Here is a tiny trained network, its code and every weight. The questions are about switching its units off for an input and a target symbol, where a switched-off unit gives its printed mean instead of its output.

import numpy as np


def w(rows, s, z=0):
    codes = np.array(rows[::2]) - 128.0
    scale = np.full(codes.shape[1], s)
    scale[-1] = z or s
    return codes * scale


def f(y):
    return np.maximum(y, 0)


def softmax(a):
    e = np.exp(a - a.max(-1, keepdims=True))
    return e / e.sum(-1, keepdims=True)


def log_softmax(a):
    a = a - a.max(-1, keepdims=True)
    return a - np.log(np.exp(a).sum(-1, keepdims=True))


def net(x, mask):
    ids = ['ΓΠΦαβδζηθω'.index(c) for c in x.split()]
    T = len(ids)
    res = E[ids] + P[:T]
    u = 0
    for l in range(2):
        q, k, v = (res @ M[l].T for M in (Q, K, V))
        z = softmax(np.where(np.tri(T) > 0, q @ k.T / 4**0.5, -1e9)) @ v
        res = res + np.where(mask[u], z, O[l][:, -1]) @ O[l][:, :-1]
        u += 1
        y = f(res @ A[l][:, :-1].T + A[l][:, -1])
        res = res + np.where(mask[u : u + 8], y, B[l][:, -1]) @ B[l][:, :-1]
        u += 8
    return log_softmax(res[-1] @ U[:, :-1].T + U[:, -1])


Q, K, V, O, A, B = {}, {}, {}, {}, {}, {}
E = w([
[142,91,77,152],'Γ',
[106,95,100,101],'Π',
[151,137,130,124],'Φ',
[162,110,124,65],'α',
[180,116,156,10],'β',
[154,141,122,137],'δ',
[48,96,112,100],'ζ',
[193,142,97,176],'η',
[122,136,147,130],'θ',
[95,123,137,106],'ω',
],0.013)
P = w([
[103,159,34,163],'0',
[207,6,174,89],'1',
[146,227,86,45],'2',
[197,4,176,85],'3',
[134,216,103,49],'4',
[196,4,177,84],'5',
[132,204,114,51],'6',
[206,3,174,88],'7',
[135,200,128,61],'8',
],0.006)
Q[0] = w([
[238,40,101,118],'0.h1',
[156,235,248,54],'0.h1',
[139,173,67,80],'0.h1',
[188,212,167,209],'0.h1',
],0.018)
K[0] = w([
[156,114,44,230],'0.h1',
[70,208,251,191],'0.h1',
[120,53,173,176],'0.h1',
[233,210,196,134],'0.h1',
],0.018)
V[0] = w([
[53,146,112,171],'0.h1',
[120,170,209,105],'0.h1',
[148,120,67,98],'0.h1',
[149,199,127,1],'0.h1',
],0.0082)
O[0] = w([
[31,142,83,139,101],'0.h1',
[181,24,50,175,5],'0.h1',
[141,181,166,69,223],'0.h1',
[254,53,36,66,127],'0.h1',
],0.0065,0.0027)
A[0] = w([
[175,84,49,150,79],'0.n1',
[74,153,57,255,181],'0.n2',
[118,100,185,75,27],'0.n3',
[38,122,108,194,130],'0.n4',
[188,202,125,170,97],'0.n5',
[209,78,198,105,253],'0.n6',
[76,233,139,248,128],'0.n7',
[130,253,45,77,151],'0.n8',
],0.0097,0.0041)
B[0] = w([
[105,107,56,162,136],'0.n1',
[71,184,31,194,142],'0.n2',
[208,164,128,181,155],'0.n3',
[43,89,134,146,142],'0.n4',
[111,136,181,66,148],'0.n5',
[29,74,87,143,255],'0.n6',
[8,174,218,220,146],'0.n7',
[119,229,94,59,215],'0.n8',
],0.015,0.0075)
Q[1] = w([
[70,113,108,198],'1.h1',
[71,148,43,189],'1.h1',
[49,2,211,152],'1.h1',
[31,66,110,147],'1.h1',
],0.009)
K[1] = w([
[121,154,82,181],'1.h1',
[211,137,83,149],'1.h1',
[7,172,72,162],'1.h1',
[134,153,44,147],'1.h1',
],0.012)
V[1] = w([
[154,138,145,7],'1.h1',
[211,139,127,241],'1.h1',
[116,194,128,67],'1.h1',
[72,38,135,62],'1.h1',
],0.012)
O[1] = w([
[42,155,96,162,71],'1.h1',
[95,103,177,28,2],'1.h1',
[126,144,70,117,210],'1.h1',
[138,139,145,246,128],'1.h1',
],0.013,0.02)
A[1] = w([
[25,39,97,76,121],'1.n1',
[61,184,85,86,1],'1.n2',
[93,60,112,87,248],'1.n3',
[116,129,156,131,111],'1.n4',
[37,174,115,114,161],'1.n5',
[119,181,49,92,176],'1.n6',
[6,162,89,130,249],'1.n7',
[99,20,130,124,231],'1.n8',
],0.011,0.004)
B[1] = w([
[132,216,187,149,151],'1.n1',
[106,111,152,252,185],'1.n2',
[50,110,181,131,161],'1.n3',
[128,129,122,123,128],'1.n4',
[209,100,159,135,193],'1.n5',
[89,111,24,64,254],'1.n6',
[157,175,216,90,253],'1.n7',
[132,55,162,177,148],'1.n8',
],0.019,0.023)
U = w([
[85,197,34,105,180],'Γ',
[145,213,144,83,167],'Π',
[2,143,84,153,64],'Φ',
[86,98,141,141,251],'α',
[71,146,112,66,91],'β',
[55,77,52,169,137],'δ',
[64,126,112,186,81],'ζ',
[163,97,86,152,3],'η',
[165,130,137,60,52],'θ',
[51,172,154,117,98],'ω',
],0.0081,0.0044)

Each question gives the input, a string of symbols that net reads in full, and the target symbol t.
The units are the heads (4 rows each of Q, K, V and O) and the neurons (one row each of A and B). Each row of codes is followed by its name. A weight is (code - 128) times the scale printed after its matrix; where a second scale follows, it is the last column's (O, A, B and U).
mask holds one flag per unit, layer by layer, with each layer's heads first. A switched-off unit (its flag False) gives its mean, the last column of its rows in O or B, instead of its output. The means were averaged over made-up inputs and are rounded, as every weight is.
A unit's drop is (log p(t) with every unit on - log p(t) with that unit switched off) / (log p(t) with every unit on - log p(t) with every unit switched off).
The circuit of an input: a set's keep is (log p(t) with only the set's units on - log p(t) with every unit switched off) / (log p(t) with every unit on - log p(t) with every unit switched off). Starting from the 12 units with the biggest drops (on a tie, the unit counted first), units are removed one at a time, each time the one whose removal leaves the highest keep (on an exact tie, the one counted first), for as long as the keep stays at least 0.8.
circuit, biggest first: the units of the circuit, biggest drop first
unit that matters most: the unit with the biggest drop
k most important neurons: the k neurons with the biggest drops, biggest first
top k neurons in layer l: the k neurons of layer l with the biggest drops, biggest first
input Γ Π Π β β α ζ η, target θ: circuit, biggest first -> [0.h1; 0.n7; 1.h1; 0.n2]
input η β Γ ω ζ α, target β: top 3 neurons in layer 0 -> [0.n2; 0.n7; 0.n6]
input θ α Π Φ, target α: top 2 neurons in layer 0 -> [0.n6; 0.n2]
input ζ Φ α Γ ω θ, target η: top 3 neurons in layer 0 -> [0.n4; 0.n2; 0.n7]
input α ζ α β Γ η, target Π: circuit, biggest first -> [1.h1; 1.n7; 0.n6; 0.n8]
input ζ ω ω η, target η: top 2 neurons in layer 0 -> [0.n4; 0.n2]
input Φ ζ ζ η, target ω: top 4 neurons in layer 0 -> [0.n6; 0.n2; 0.n8; 0.n7]
input η ω Γ θ δ Π ω η, target β: circuit, biggest first -> [1.h1; 0.n2; 0.n6; 1.n3]
input η Π ζ Π, target β: 2 most important neurons -> [0.n7; 0.n2]
input δ Φ δ ζ Γ η β θ, target Φ: unit that matters most -> 0.n6
input ζ η Π ω, target η: top 3 neurons in layer 0 -> [0.n4; 0.n2; 0.n8]
input Γ α δ β β β, target θ: top 4 neurons in layer 0 -> [0.n8; 0.n2; 0.n7; 0.n6]
input Φ Φ ζ Γ η Γ, target ω: 2 most important neurons -> [0.n6; 0.n2]
input Φ ω Γ ω β θ, target ω: unit that matters most -> 0.n6
input Φ θ α η β ζ, target ω: top 4 neurons in layer 1 -> [1.n1; 1.n3; 1.n2; 1.n7]
input ζ η δ Π ζ, target Π: 3 most important neurons -> [1.n7; 1.n5; 0.n4]
input η β δ β, target β: 2 most important neurons -> [0.n2; 0.n7]
input δ η ζ ω ω η, target Φ: 2 most important neurons -> [0.n6; 0.n2]
input Γ Φ α α θ Π, target θ: 2 most important neurons -> [0.n7; 0.n8]
input ζ Φ δ β, target η: top 2 neurons in layer 1 -> [1.n7; 1.n6]
input Φ Φ β α Γ β, target ω: 3 most important neurons -> [0.n6; 1.n1; 0.n2]
input δ Γ θ Γ ζ ζ, target Φ: unit that matters most -> 0.n2
